[ -6  -5 -12   0   5  -7  -9   5   6 -14   5 -15 -19   1 -13  -8 -15  -6
  23 -15   3  -2   2 -19  21 -26   2   5  -6   7  -7  -4  13 -11 -11 -14
  -7  -4 -19]
galum
[-16  -4   4 -42 -15 -16 -16   3  -9  -2  16  18 -18 -11   2  19 -14   7
 -13 -10  -2   0   7 -20 -14  -4   3  14  40  28 -10  -4  30 -15  26 -22
  15 -29  -6]
nub
[  8 -20  15 -14 -15  -2 -11  -3   9   6  30 -20  -1  12   3 -24  -9   0
  16   5  -8  -5  -8   1 -11  -2  15  -4  -4  14  -3   3  -6   5   7  -4
  20 -19 -13]
Vuler
[-12 -10   7 -11  -9  -1   5   8   1   9  34  -4 -15 -16  -4  12 -11  21
   3  -5  13  -6   1  -5  -2 -18   6  17  37  21 -23   0   4  -4   8 -20
  10 -18   8]
Vuler
[ -6  -7  26  18 -18  -1  43   3  16  14  18 -24 -10  43   7 -12   1 -12
  21  -3  -6   5 -20  16   2  -4  15   4  -8  20   8   5  -3  -2  25   7
 -13 -26  -7]
Vuler
[  5 -19  15 -59 -23  -7 -12   8  11 -19  46   1 -19 -24 -24  37 -33  11
  -1   6   3 -13  -4  -6   9  13  13  17  70  41 -51   5  26   5  12 -36
  23 -32   5]
nub
[-11   0   7 -24  -6 -13 -40   9  -5 -12  24  15 -19 -13 -16  -2 -14   4
   6  -4  -1   2  -5 -19  -5  -4  -2  11  47  30 -19  -7  14   6  11 -23
   7 -19  -1]
mitip
[ -3  18 -19  24  31   8 -31  13 -35   5 -37 -13  12 -23 -11 -25 -25  29
   6 -41  -5   8  -2  -8  -8 -41  -3   8   7   2 -17 -16   1 -15 -43   4
   7  12 -15]
galum
[-10   2 -30  11  -4   3   7  15   3   5  11 -12 -28 -20   4 -17  -7   9
  24 -16   0  -5   6  -2  22 -19  -7   5  30  12 -22   4   8  -1  -5 -23
  -5 -19 -11]
mitip
[-12  -3  -6  20   4  18  -2   3   2  -6   7 -10 -12   1   7  -8  -8 -13
  -1 -21  -7  -6  -5  10   2  -7   8   5  12  20  -1 -18  15  -8 -15   3
  -2   0  -6]
gubok
[-17  -9  11  -8  -9  -7   4   6   6   2  32  -2 -20 -12  -3  15  -9  -3
  -1  -1   6  -2  -4 -13   2  -2  12  11  41  28 -11  -6  14  -6   4 -23
  14 -23   3]
galum
[-19 -12   0  13  -9  11   7  15   2   1  21 -13 -33  -7 -15   7 -10   3
  19 -20  21   5  -8 -13  19 -12   5  16   5  11 -15   4   2  -3 -10  -8
   4  -9  -6]
rolut
[-11 -39   9  -2  -6  -5 -44  21   5 -10  25  22  -3 -10   8  14 -17   9
  28 -11  30 -10  -2 -15  -6 -36   6  30  32  20 -29  17  -6 -17  17   0
  25 -21   7]
rolut
[-17 -12  11 -24 -14   1 -22   2   0  -5  29  11 -23 -10 -13   3  -1   3
  13  -5  14  -2   6  -2  10 -11   8  10  34  17 -18   7  -1  -7  17 -26
  14 -12  -6]
vivuf
[-11 -15 -16  -7  11   5  -4   3  15 -22  18 -14 -12   2  -9 -18 -13  11
   4 -15  -4  -9   5 -25  -6 -15  -5   1 -10  15  -3  -5  19   2 -18  10
 -20 -10 -21]
Vuler
[-21 -10  16 -14  -5   0 -25  12   2   3  41   6 -11 -22  -4   8  -6  10
   4  -5   6  -2  17   1  -3  -9   9   4  26  32 -14  13  -4  -7   1 -23
   4 -21   8]
Zum
[ -7   7  45   5 -21  16  47  23   8  32  62 -28 -40  -1 -34  11  -2 -11
  44 -10  14 -19  -7  28  28   4  29  30  33  24   1  14 -17   8  23 -36
  23 -14  14]
rolut
[  5 -10 -17  -8  54   6 -30  14  -2 -23 -10 -13   2  13  -3 -17   4  25
  -7 -29   5 -11  12 -41  14   4 -18  -1  12  17  -7  -4   1   7 -46 -17
  13   4  -3]
rolut
[ 10 -16   6  -9  -6 -21  -1  -2   1  13  15 -16   4  14   9  -9 -15  27
   7  13  -7  -5  10  19  -8   0  11   2  -9  15  -4  11 -11   0  24  -3
  17 -25  -9]
Dez
[-13   8   7  22   2  -9 -21  27  -7   1 -13   9  -2   3 -29   0   7  29
  16 -15  27   9   5 -35   7 -24 -19   4 -21  18  14 -16 -17  10 -26  -5
   0  22 -20]
lilal
[ -9   0 -12  -8   6   3  -3   4  -4 -13   5  -2 -10   2 -11 -13  -9  15
   5 -18   0 -13   9 -16   3 -16  -5   7  -1   8  -6  -6  13  -3 -10 -17
   1   5 -12]
vivuf
[ -8 -11   1  -1   9  -8 -18  -2  13  -8  16   8 -28 -14  -9   3  -4 -10
  21  -6   1  -5   2 -16  14  -9  -7  -3 -14   2  -1   5   6 -13 -11 -22
 -14   9  -8]
Zum
[-11   2  -6   2  12  -5  -4   9  11 -19   1  -8 -27  -4  -4   5 -18   2
   8 -22  11 -13   5  -8  28 -30   6  16   5   6   0  -5  13  -9 -18 -10
 -21   3  -5]
lilal
[  7 -17   4  -3 -28  -4   7   0  14 -10  10 -16  -2  33  11   5 -22 -15
   2  -2   5  -3  -5  -5   6   1  19  -1 -14  20  -1   0  -3  -7  17  -3
  13 -24   8]
galum
[  2  -5  30 -32 -20   0 -36   1  -4 -19  34  28 -13 -13  -8  21   3  -3
   3  -4  17 -11  -8   3  -1  -5  19  13  50  30 -36  -5   4   1  -4 -29
  20  -6  10]
lilal
[-12  -6  37  11 -14  -3  -5  12  -2  25  44   5 -11 -13 -20   3 -10  11
  20   3  -4  -3  -4   5 -15 -13   9  17  23  28 -12  -1 -16 -13  17 -11
  14  -5  20]
Vuler
[ 12 -15  22 -18 -19 -22 -25   3  15  16  18 -18  -5  16  -4 -31 -18  10
  24  11  -4   6 -14  -9   2  -6   9   9  -8   6  12  -8   1  23  16   1
  22 -19 -21]
Vuler
[ -5 -10 -10  21   3   0   8  11  -2  -2  16 -16 -17  -4  -7  -7 -11   7
  18 -13  -4  -5  -1  -9  15 -15   2   8   1  12 -13  -9   6  -8 -15  -7
   3  -6 -10]
galum
[ -8  13  -4  29  54  -3 -22   9  18  18  12  -2 -26 -19  -4 -15  33  10
  44 -37 -27 -12  20  10  29 -21 -25  -7 -17   7  -6  -7  -3 -30 -11   1
 -38   1   7]
vivuf
[  0 -14   8 -39  -7   1 -25   5  16  -5  52   9 -20 -12  -4  20   5   5
   8  -6  10 -15   1   0   6  -5   6  20  47  30 -31  -2  17   4   8 -21
  15 -16   5]
gubok
[ -2   7   8 -14  -4  -7  -4   6   6   3  36   7 -17 -15 -13  14  -6   9
   4  -1  -1 -11   3   1  -1  -9  -1   9  42  25 -20   2  -4  -6  16 -25
   2 -15  14]
mitip
[ -8 -14   5 -14 -12  -9  17   4  10   4  29  -2 -19  -3  -3  46  -6   6
 -14  -2  10  -8   9   3   8  13  -3  12  32  35 -18   0  10  -6  26 -35
  13 -18   5]
gubok
[  8 -25  21 -10  19 -18 -22  18  -3 -16  25 -19   3  -7 -17   0  -3  21
   9  -4   4  -3  17 -22  12   0  -3   9 -19   5  -5  10   3   8 -21 -35
  -7 -11  -4]
Zum
[ 19  -7   0 -12  -8   7 -18  -2 -11   3   0   2  13  35  12 -12  16   4
   1  -5   0   8 -23   4   1   4   2  -8  11  11 -12  -9 -16  14   6  12
  38  -8 -20]
galum
[ 26 -24 -29  29   9  10  64   1   8 -16   5 -21 -41  24   9  55 -15  -8
   3 -36   3 -20 -37 -17  39   1 -14   6  28  13 -35  -3   7 -36 -38  -5
 -13   6  -4]
Dez
[  9 -17   2   9  -8  -3 -10   8  15   5  18 -14   3  10   9 -13  -9  11
  14   4  -1   0  -1  10   5   0   5   5   1  18   1  -6  -6   6  -2  17
   8 -12 -11]
gubok
[-12  -6   4 -22  -3 -18  -5  12  10  12  41   5 -19 -43  -6  16  -1  27
  16  16   2 -17  34  14   4   1   4  14   6  -1 -10  22  -4   1  23 -22
   3  -8  20]
lilal
[-10   0 -15   6   8   4  25  -5   1 -20   0 -14 -31  -1   9  24 -26 -16
 -10 -30 -10 -11   2   2   7   9  13   3   7  17 -14   9  30 -21 -15 -24
  -7 -10 -17]
rolut
[  9   6   3   1   6  -6 -12   0 -10  -6 -12  -9  -2  -2 -20 -15 -21  11
   7  -3   6  -8  -3 -21  -4 -10   7   6   0   9 -13  -8   3   9 -30 -20
  10  10  -6]
galum
[-10   0  -8   6  -1  -6   1  -2   0  -7  -3  -7 -19  -5 -11  11 -16  -5
   4  -7   8   2   6 -13  22 -14   3   1   3   9 -15  -7   8 -12  -6 -25
   1  -1  -6]
galum
[-27   5 -11 -12 -12  28   1  10  11  19  22  -5 -20  -8   7   6  -7   7
   8 -28   8  -5   5  22   5 -16  15   3  42  22 -16   8  -8 -13  15   9
  17 -18   6]
vivuf
[ -8 -17   2 -44  -9  -4 -26  -6   3  -2  37  15 -22 -21 -12  -8  -2  12
   1   7   5  -7   2 -22 -11   0   2   9  20   6 -13  -6  16  13  10 -29
  28  -2  -7]
Vuler
[ -9  -8   6 -24 -16   4 -11  14  -2   3  19  -5  -4  -5 -12  -2 -14  10
   2 -12   7  -5   3  -2 -12  -6  13  15  48  39 -19   7   9   4   7 -24
  20 -25   4]
Dez
[ -5  -3  -3 -65 -11 -25 -38 -17  -9  10  58  -7 -41 -39 -17 -40  -8  -5
  57  22 -33 -11  -2  -5  23 -11  -3   0  30 -10 -41  -6  31  -8  11 -34
  29 -10 -17]
lilal
[-17  -3  17 -17 -14  -2 -13   5  -2  -4  14  11 -21   3  -5   5 -17  -7
  10  -7  10  -6  -2  -5   4  -6  13  17  31  16   1   6   1  -8  20 -20
  12  -7   6]
vivuf
[  3 -23  -4 -30 -15 -15 -25   6  13   3  36 -27 -19  -1  -5 -30 -19  20
  19  11  -2  12   9   3  33   5  12   1 -17   4   2  10  -2  21  13 -32
  45 -16 -39]
rolut
[ -5   3 -14  -8   5  38  59  14  -6   0   8 -49 -12  -1  -7  31  -1  23
 -37 -39  25 -13   6  -9  10   3  14   5   8   0 -18   5  12  25 -45 -25
   5  -8  -6]
Vuler
[ -8 -12  -8 -12  25  -4 -15   4  14  -3  14  -2 -26  -8 -10   4  -4  14
  10 -17  -5 -12  17  -7  22  -4  -7   3  12  17 -19  -1  12  -2  -4  -9
  -3 -12 -11]
Dez
[-13  -5 -13 -20   8  -5 -21   9  -5 -13  15  -4 -26   1 -15  -6 -15  -2
  20 -19   1  -8  -1 -21  15 -26  -7   9  14   6 -12  -3  12  -4  15 -22
   9  -8 -19]
mitip
[ -2  -5  12 -37  13 -14 -43  16   0   6  38   0 -10 -15  -7  28  18  19
  29 -12  18  -7  17  -1  25 -14  -1  14  41  25 -42 -10  13  -1  13 -34
  20 -17  15]
gubok
[ -8 -11 -15  10   9  -6  -9   2   6 -16   5  -9 -17   5  -4 -19 -22   1
  17  -6  -1  -4   4 -18  27 -21  -2   4  -4   9 -10  -9   5 -13  -9  -3
  -9  -6  -5]
galum
[ -7  -5 -12  -6  -4   2 -25   4   1 -15  10   3 -14 -16  -4 -14 -10  -2
  21 -14  -1  -9   7  -9  12 -22  -2  -3   3  10 -15  -2   4 -14 -20 -11
   2   3 -18]
lilal
[ 22   6   0 -21 -34 -11 -11 -12  -2   0  15  -6  12  31   7 -15 -13  13
 -15  13  -8   4 -13  11 -24   2  23  -2 -18  18   3 -15   0  15  12   4
  30  -7  -5]
galum
[  4 -13  20  -6 -20  -9 -15  12  -9   9  -6  -8  17  25  15  -2  -7   1
   0  10  -3   3  -3  -2  -9  10  13  -4   4  20   2   4  -6  13  12  -2
  33 -22  -3]
nub
[-10  10 -16  10   1  -2  -8   6   5 -16   5   0 -25  -6  -5 -32 -17   4
  21  -9   3  -5   4 -16  14 -24   1   5   9  12 -10  -7  10   0 -21 -18
 -19  -1  -6]
mitip
[  1   8   2 -10  14  14  10  12   1   8  48  -7 -10   4   9   7  34  28
  -2 -43   4 -10  14  13  -1 -11   8   6  50  56 -33   4  -3 -24 -11 -39
  13 -33   5]
rolut
[  7 -11 -34   7   0  18 -17   9   7 -25   9  13  -2   3  10 -15   6  17
  21 -29  31  -1  -1  -4   2 -51  18  10  45  29 -30   0 -10 -31 -30  -6
   5   4 -13]
galum
[-21 -18 -25  13  -3   3   8   1   6 -18  -1 -14 -14   3  -1 -13 -15  -1
  12  -4  14  -7  16  -6  11 -34   7   6  -5   5 -18   7  17 -12  -8   2
 -27 -15  -7]
Dez
[ -3  22  22 -32  -4 -14  -5  12 -18  -1  37  -1  -2 -13 -10  46   3  -2
   1 -21   1  -7  -5  12  -6 -19  13  12  63  32 -21 -11  21 -12  29 -46
  19 -28  -2]
mitip
[ -4 -12  11 -38   4 -10 -37   0   9 -14  28  19 -24   5   3  14 -15 -13
   6 -15  -3 -18   5 -20  22 -12  -3  12  39  28 -14  -3   8 -14  21 -39
  16 -12   9]
Vuler
[ 12   1  -2 -19   0 -14  -7   2   5   6  33 -21  -7  35  13 -43 -14   8
  13   5 -22 -20  -3  -2   6  -9  -1   5   2  13  15 -15  -5   7  29  -3
  18 -23  15]
mitip
[ -4 -10  -2 -20 -16  -9  -9   0   3   0  35  -1 -18 -18  -7 -16  -8   7
  21   3   5  -5   4  -6  -3 -13  12   8  36  30 -20   3   4 -12   7 -35
  17 -22  -7]
galum
[-13   8 -11  -2  19   7   3  11   9 -19  20  -2 -29   5 -11  -5  11  -5
  28 -33   3  -4   0 -11  19 -25   3   4  24  15 -22  -7  22 -13 -10 -12
 -24  -8 -11]
mitip
[-11  -6   8 -10  14  -4 -31   5   3 -21   2  -7  -8  -3 -13  -4   0  -8
  18 -16  11  13   0 -21  31 -21  -2  -7 -10   3 -19  -4  18  -4 -29 -30
 -17  -1 -12]
Zum
[ 35 -34  11 -11 -10 -11 -35  18 -12 -12   9 -15   5  21  -5 -20 -20  26
  10  -9   1   1 -20 -29  11   8 -12   4 -14  10   7  -4 -32   9 -21  -4
  38  -1 -26]
lilal
[-15  -6 -11  14   3   5 -10  10   9 -19  -5   1 -18   0 -10   2 -15  -9
   3 -15   5   6   6 -15  20  -7  -1  -5   6  11 -10  -6   3  -7  -3 -21
  -3   2  -1]
mitip
[-25  -3  -5  10   4   2   1  -1   0  -6   7  -5 -25  -2  -6 -17  -5  -2
  16  -8   0  -3   6 -10  24 -18  -5   1  -4   0  -9  -6  11  -9  -7 -11
 -13  -2 -10]
vivuf
[-19 -11  19 -17 -14  -8 -33   6   8  11  31  15  -9 -17  -6 -21 -11  15
  24   8  10   5   8  -5  -8 -17   8  11   5  11   0  -9  -4  -1  29  -3
  13 -14  12]
Vuler
[ 18 -12   4   3 -11  -6 -11  12  -5  21   7 -23  10  25  12 -24 -13  17
  14 -13 -11  -2 -19   4  -5 -16   2   9   1  16   7 -12  -8  10  13   0
  35 -16 -19]
Vuler
[  5 -17  -4 -16  -9   2 -36  14 -23 -16  14 -18   0  -6  -8 -18 -21 -10
  26  -4   0   3 -13 -16 -12   0  11  -3  17  -4   9   3  -6   5  -2   1
  32  -8 -30]
mitip
[ -7   8  25  28   0  10  44  10  15  13  26 -22 -35  -3 -22  14  12  -2
  14 -32  -2   6  -8   3  -2  18  21   1  23  41  -7 -16  18 -16 -29  -9
 -24 -17   1]
Dez
[ 21  -1   1 -22 -27 -15 -32  -7   4  -1   4 -11  15   7   0 -25 -22   0
  10   7  -2  -1  -2  -3 -17 -18  19  -2 -20   9  -1  -3  -1   3   2 -14
  27  -9 -12]
galum
[ -4 -16  -3 -22  -1 -19 -46  11   6 -10  -3   5  33  33  18 -33 -11  12
  28  22   0  -5  -4   0 -23 -38  13   6 -11   2  12  -1   8  13  32  37
  22  -7 -11]
nub
[ -5 -13   4  10 -13 -11  -9  -2  10  11   7 -14  -2  30  14 -40 -17   3
   6  13 -11   5   0  -4   6  -4   5   2 -21  10   6  -6 -10   2  18  23
   3 -28  13]
galum
[-24  10   5  65 -13  42  14  26   2  -7 -49  34  26  26 -18  36 -12   9
 -34 -20  10  30 -27  35  21 -10   4   3  -3   2   5 -14 -15  43 -20  46
  26  56 -66]
vivuf
[-28 -22  15 -20 -27  -6   0   8  -7   6  29   0 -28 -16 -22  -3 -33  -1
   3  10   6   8   7  -3  17   0   2  20  28  14  -1  22  -6  -4  36 -44
  15 -17  -4]
Zum
